Below are the code and all the weights of a small trained network. Each question names an input and a class and asks about switching units off, where a switched-off unit gives its printed mean instead of its output.

import numpy as np


def w(rows, s, z=0):
    codes = np.array(rows[::2]) - 128.0
    scale = np.full(codes.shape[1], s)
    scale[-1] = z or s
    return codes * scale


def f(y):
    return np.maximum(y, 0)


def log_softmax(a):
    a = a - a.max(-1, keepdims=True)
    return a - np.log(np.exp(a).sum(-1, keepdims=True))


def net(x, mask):
    res = np.array(x, float).reshape(1, 6) / 4 @ E
    y = f(res @ A[0][:, :-1].T + A[0][:, -1])
    res = res + np.where(mask, y, B[0][:, -1]) @ B[0][:, :-1]
    return log_softmax(res[-1] @ U[:, :-1].T + U[:, -1])


A, B = {}, {}
E = w([
[80,46,117,179,29,28,130,67,249,162,1],'x0',
[140,92,144,111,135,128,97,135,148,113,151],'x1',
[252,153,177,79,42,132,254,206,206,179,192],'x2',
[133,205,123,128,138,111,167,90,90,190,45],'x3',
[172,207,234,252,161,23,151,94,110,40,174],'x4',
[125,117,131,116,123,116,135,130,116,113,129],'x5',
],0.0099)
A[0] = w([
[194,154,144,110,131,111,127,161,154,113,137,133],'neuron 1',
[144,144,136,71,159,214,127,152,95,114,132,219],'neuron 2',
[188,137,157,132,93,146,168,123,166,107,94,104],'neuron 3',
[81,108,54,75,74,144,60,118,140,155,93,229],'neuron 4',
[125,157,114,106,168,149,88,127,79,98,139,202],'neuron 5',
[90,155,114,126,192,171,43,132,10,100,152,254],'neuron 6',
[153,147,220,210,150,94,131,124,123,93,128,139],'neuron 7',
[140,159,224,212,154,72,140,108,128,90,151,132],'neuron 8',
[112,128,145,134,73,115,125,93,190,146,137,99],'neuron 9',
[194,217,168,114,130,141,167,145,117,94,191,128],'neuron 10',
[63,110,31,107,126,132,134,107,151,110,73,186],'neuron 11',
[43,100,123,223,142,53,90,46,138,115,100,150],'neuron 12',
[85,125,93,143,219,140,60,118,35,126,153,252],'neuron 13',
[165,137,77,84,116,160,143,165,114,170,130,186],'neuron 14',
[184,178,172,170,161,80,169,143,130,119,203,139],'neuron 15',
[173,149,117,60,134,151,145,201,104,132,137,184],'neuron 16',
[119,97,142,128,95,67,148,124,184,145,103,95],'neuron 17',
[153,120,154,112,44,94,172,183,178,156,122,74],'neuron 18',
[146,98,93,126,129,161,90,104,164,102,131,188],'neuron 19',
[130,84,84,90,159,159,151,122,144,160,141,176],'neuron 20',
[69,103,94,134,123,115,39,101,147,139,72,187],'neuron 21',
[203,80,133,155,13,84,174,139,180,171,113,18],'neuron 22',
[120,115,137,211,125,76,83,39,127,82,115,129],'neuron 23',
[141,117,76,60,140,177,198,177,165,144,153,190],'neuron 24',
],0.011,0.0055)
B[0] = w([
[155,166,122,123,135,151,119,90,122,120,178,174],'neuron 1',
[135,156,196,132,75,190,169,107,157,197,138,196],'neuron 2',
[133,99,117,146,130,127,144,94,102,143,157,173],'neuron 3',
[153,62,53,37,120,252,139,120,101,98,58,214],'neuron 4',
[64,149,167,168,162,122,173,74,106,172,122,185],'neuron 5',
[52,129,95,171,155,143,133,9,103,200,151,237],'neuron 6',
[147,161,135,155,187,17,129,109,98,117,154,215],'neuron 7',
[146,133,164,177,161,1,73,121,111,55,164,230],'neuron 8',
[75,88,105,165,181,137,136,117,104,152,67,170],'neuron 9',
[238,179,138,168,120,108,107,119,81,95,209,220],'neuron 10',
[155,66,93,58,106,170,104,145,101,96,75,201],'neuron 11',
[150,103,110,146,152,74,21,195,179,77,81,253],'neuron 12',
[30,94,99,173,172,145,165,19,118,200,81,230],'neuron 13',
[56,216,136,51,38,167,122,183,167,191,142,188],'neuron 14',
[188,180,135,139,175,57,139,86,106,66,212,219],'neuron 15',
[161,192,196,76,26,141,171,159,191,217,129,199],'neuron 16',
[70,38,76,198,161,125,141,90,98,136,68,185],'neuron 17',
[75,113,190,174,194,172,139,14,111,226,150,200],'neuron 18',
[120,122,135,88,134,119,137,114,121,138,83,164],'neuron 19',
[96,136,140,123,88,187,58,115,149,176,87,175],'neuron 20',
[151,64,62,55,101,108,126,143,106,53,51,217],'neuron 21',
[54,103,139,188,178,166,155,39,107,182,125,210],'neuron 22',
[77,114,132,164,124,36,45,181,159,100,49,224],'neuron 23',
[102,171,153,73,72,154,148,155,180,208,143,208],'neuron 24',
],0.0077,0.023)
U = w([
[77,101,110,115,114,181,171,71,144,157,106,254],'0',
[120,114,135,211,186,104,121,71,104,125,144,109],'1',
[153,179,204,96,58,158,126,181,180,156,141,174],'2',
[251,160,146,117,115,109,169,114,122,86,203,38],'3',
[173,74,60,73,109,160,107,159,123,65,87,100],'4',
[121,118,119,140,110,45,79,195,187,79,82,15],'5',
],0.011,0.0014)

Each question gives the input, the list of numbers given to net, and the class t.
The units are the neurons (one row each of A and B). Each row of codes is followed by its name. A weight is (code - 128) times the scale printed after its matrix; where a second scale follows, it is the last column's (A, B and U).
mask holds one flag per neuron, in row order. A switched-off neuron (its flag False) gives its mean, the last column of its row in B, instead of its output. The means were averaged over made-up inputs and are rounded, as every weight is.
A unit's drop is (log p(t) with every unit on - log p(t) with that unit switched off) / (log p(t) with every unit on - log p(t) with every unit switched off).
The circuit of an input: a set's keep is (log p(t) with only the set's units on - log p(t) with every unit switched off) / (log p(t) with every unit on - log p(t) with every unit switched off). Starting from the 12 units with the biggest drops (on a tie, the unit counted first), units are removed one at a time, each time the one whose removal leaves the highest keep (on an exact tie, the one counted first), for as long as the keep stays at least 0.8.
circuit, biggest first: the units of the circuit, biggest drop first
most important unit: the unit with the biggest drop
top k neurons: the k neurons with the biggest drops, biggest first
drop of u: that unit's drop, to one decimal
input [0,-5,4,8,0,6], class 2: circuit, biggest first -> neuron 13; neuron 6
input [3,-6,-7,3,1,2], class 5: circuit, biggest first -> neuron 12
input [0,8,-6,-7,-4,7], class 0: top 2 neurons -> neuron 13; neuron 6
input [-6,-3,1,4,8,-1], class 3: top 2 neurons -> neuron 10; neuron 15
input [0,4,2,-4,6,0], class 3: top 2 neurons -> neuron 13; neuron 6
input [1,1,-6,-8,4,-6], class 5: top 2 neurons -> neuron 12; neuron 23
input [5,2,1,4,0,-5], class 0: top 4 neurons -> neuron 8; neuron 15; neuron 10; neuron 7
input [2,6,0,-6,5,2], class 5: top 2 neurons -> neuron 6; neuron 13
input [8,-5,0,4,4,-4], class 5: top 3 neurons -> neuron 12; neuron 23; neuron 6
input [0,3,3,-3,8,-8], class 3: drop of neuron 13 -> 0.2
input [-6,1,1,2,-2,-5], class 2: drop of neuron 16 -> 0.1
input [-2,1,-6,-6,-4,-4], class 0: drop of neuron 4 -> 0.0
input [2,-8,0,7,-6,-2], class 4: drop of neuron 4 -> 0.1
input [-3,7,-7,-2,0,-8], class 0: most important unit -> neuron 8
